Read these off the table that follows.
1) The maximum?
2) The third-last entry, reading row by row?
3) The 4th-last entry, reading row by row?
4) The second largest entry?
5) The entry directly above -20?
6) The entry just left of 55?
7) The first entry in the row that holds the largest entry?
8) The bottom-right entry?
[[ -4 -19  39 -30   0  17 -17  58 -71  52]
 [  1  -4 -19  38 -32   0  16 -17  57 -72]
 [ 41 -28   0  17 -17  56 -72  55 -36  13]
 [-21   2  -4 -20  38 -30   1  18 -16  54]]
1) 58
2) 18
3) 1
4) 57
5) 17
6) -72
7) -4
8) 54

Read these off the matrix that follows.
1) Report the entry in the bottom-left corner.
2) Report the fourth entry in reading order.
3) Report the 1st entry, reading row by row.
4) Report the entry just left of 84.
5) Report the bottom-right entry.
6) Report the second entry on the main diagonal.
7) Report the entry directly above the smallest entry.
8) Report the third entry on the main diagonal.
43  92  30  37  21  20  89  88  27
89  66  77  89  74  82  53  45  68
12  18  36  23  53  38  26  79  68
82  63  89  90  85  78  58  55  70
89  88  77  92  65  72  88  37  58
88  56  81  95  82  92  58  41  60
11  25  38  11  52  44  29  85  69
44  83  24  91  15  90  20  68  85
64  51  70   1  96  12  87  65   3
72  59  59  84  64  79  43  62  70
80  81  63  75  44  55  69  68  30
1) 80
2) 37
3) 43
4) 59
5) 30
6) 66
7) 91
8) 36

Questions about the matrix below.
1) Report the entry directly above 77.
2) Report the third entry in reading order.
3) Report the bottom entry of the column that holds the largest entry.
4) Report the second entry, reading row by row.
5) Report the entry in the top-right corner.
6) Report the last entry in the row that holds the largest entry.
7) Report the largest entry.
8) Report the entry in the top-left corner.
[[49 60 79 56 50 75 71 55 72 49 70 49 49]
 [49 63 50 45 53 24 28 53 60 55 61 70 72]
 [42 68 57 48 43 51 52 49 77 44 69 64 66]
 [47 66 67 47 49 49 50 56 64 50 64 65 66]
 [55 59 91 51 62 52 49 73 59 63 61 55 53]
 [52 53 38 64 51 65 68 45 63 48 58 48 49]]
1) 60
2) 79
3) 38
4) 60
5) 49
6) 53
7) 91
8) 49

4	18	20	12	3	0	2	5	4	-3	-13	-19	-14	1	16	23
-19	-23	-15	-5	-1	2	12	27	35	29	11	-3	-4	7	20	24
34	19	5	-5	-14	-19	-18	-9	-1	-4	-21	-37	-31	2	41	57
16	9	-3	-10	-8	-4	-3	-5	-5	-5	-9	-17	-21	-16	-4	7
-7	10	29	25	-6	-37	-40	-16	7	7	-14	-36	-39	-27	-12	-4
-22	-18	-7	-5	-16	-28	-29	-19	-10	-9	-15	-17	-11	-1	7	8
The largest entry in the last column is 57
Find the entry directly above the largest entry.
A: 24
The last entry, reading row by row is 8
The entry directly below the smallest entry -> -29
The second entry in reading order: 18
The last entry in the row that holds the smallest entry -> -4
The entry in the top-left corner -> 4
Find the smallest entry.
A: -40
Find the third entry, reading row by row.
A: 20
Find the entry directly above -28.
A: -37
Find the top entry of the column that holds the smallest entry.
A: 2
Find the third entry on the main diagonal.
A: 5
Find the entry just right of -22.
A: -18
Find the top entry of the column that holds the largest entry.
A: 23
The entry directly below the largest entry is 7
The smallest entry in the first column -> -22
Find the largest entry in the first column.
A: 34
The entry just right of -36 is -39
Find the second-last entry, reading row by row.
A: 7
Find the fifth-last entry, reading row by row.
A: -17
Find the entry just right of the smallest entry.
A: -16
Find the entry just right of -31.
A: 2
Find the entry directly above the smallest entry.
A: -3
The fifth entry in reading order: 3

[[-57  -5  13 -22   4  11  14 -47  14  15  -4  11]
 [  0  16  -6   7  46  45  28  30 -10 -11 -40  27]
 [ 25 -23  32   3   5  -4  26  32  38  42 -10  -3]
 [ 33 -29  37   5   3  -7  30  39  44  49 -11  -7]
 [ 29  43 -34  33   9   8 -23  35 -42 -47   3  14]
 [ 19 -23  32   3 -22 -29   6  12  38  43  15 -14]
 [ 57   9  -3  32   0  -9  -5  56  -4  -6   2   0]
 [ 20  -6  14  10 -10 -15   2  18  17  19   9  -6]
 [-48  30 -20  -4  -8   1 -23 -47 -26 -27  18  12]
 [ 27 -21  28   2  48  38  57  58  33  36 -52  17]
 [ 23  -3  10  12  -6 -11   2  23  12  13   5  -2]
 [ 38 -26  33   7  22  12  41  53  38  42 -29   3]]
Counting starts at 1.
Give the entry in row 2 and column 2.
16
Give the entry at row 1, column 3.
13
Give the entry at row 1, column 2.
-5
Give the entry just left of 8.
9
The top-right entry is 11
The entry at row 1, column 1 is -57
The bottom-right entry is 3
Give the entry directly above 46.
4
Give the maximum.
58
Give the entry just right of 36.
-52
Give the entry just left of the largest entry.
57
The entry just right of -21: 28
The top entry of the column that holds the largest entry -> -47
The entry in row 3 and column 1 is 25
The bottom-left entry -> 38
The entry just right of -15 -> 2
The entry in row 3 and column 2 -> -23
The entry just right of 48 -> 38
Give the entry directly below the largest entry.
23
The entry at row 2, column 3 -> -6
Give the entry at row 2, column 1.
0
The entry just right of 41: 53
The entry directly above the largest entry: -47
Give the entry in row 3 and column 3.
32

Read these off the matrix that follows. Rows and columns are numbered from 1.
1) Which number is the entry just right of the smallest entry?
2) Which number is the entry directly above the smallest entry?
3) Which number is the entry at row 1, column 2?
4) Which number is the entry just right of the largest entry?
5) Which number is the entry directly below 46?
6) Which number is the entry at row 2, column 1?
7) Which number is the entry in row 1 and column 1?
8) Which number is the entry just right of 38?
[[ 40 -56   3  46  38  47   4 -11 -43   7  72]
 [ 74 -18  67  43  26  40 -64  21 -46  -4  40]]
1) 21
2) 4
3) -56
4) -18
5) 43
6) 74
7) 40
8) 47

Questions about the array below.
1) Give the maximum.
2) Give the last entry of the smallest entry's row.
3) Give the first entry in reading order.
4) Give the entry directly below the smallest entry.
5) Give the top-right entry.
6) Give the entry directly above 55.
7) Give the entry just left of -3.
8) Give the entry just right of -35.
 57   47  -27   28   -1   27   17
 -6  -23   46   17   39   21   61
 54  -34   75  -65  -23   19  -57
  1   26  -57   13  -30  -17  -32
  6   50   -9  -18   48   44   25
  2   -3   39  -15   37   28   31
-26   16  -41   -7  -10  -54   -8
-47    8  -35   15    7   55  -27
1) 75
2) -57
3) 57
4) 13
5) 17
6) -54
7) 2
8) 15
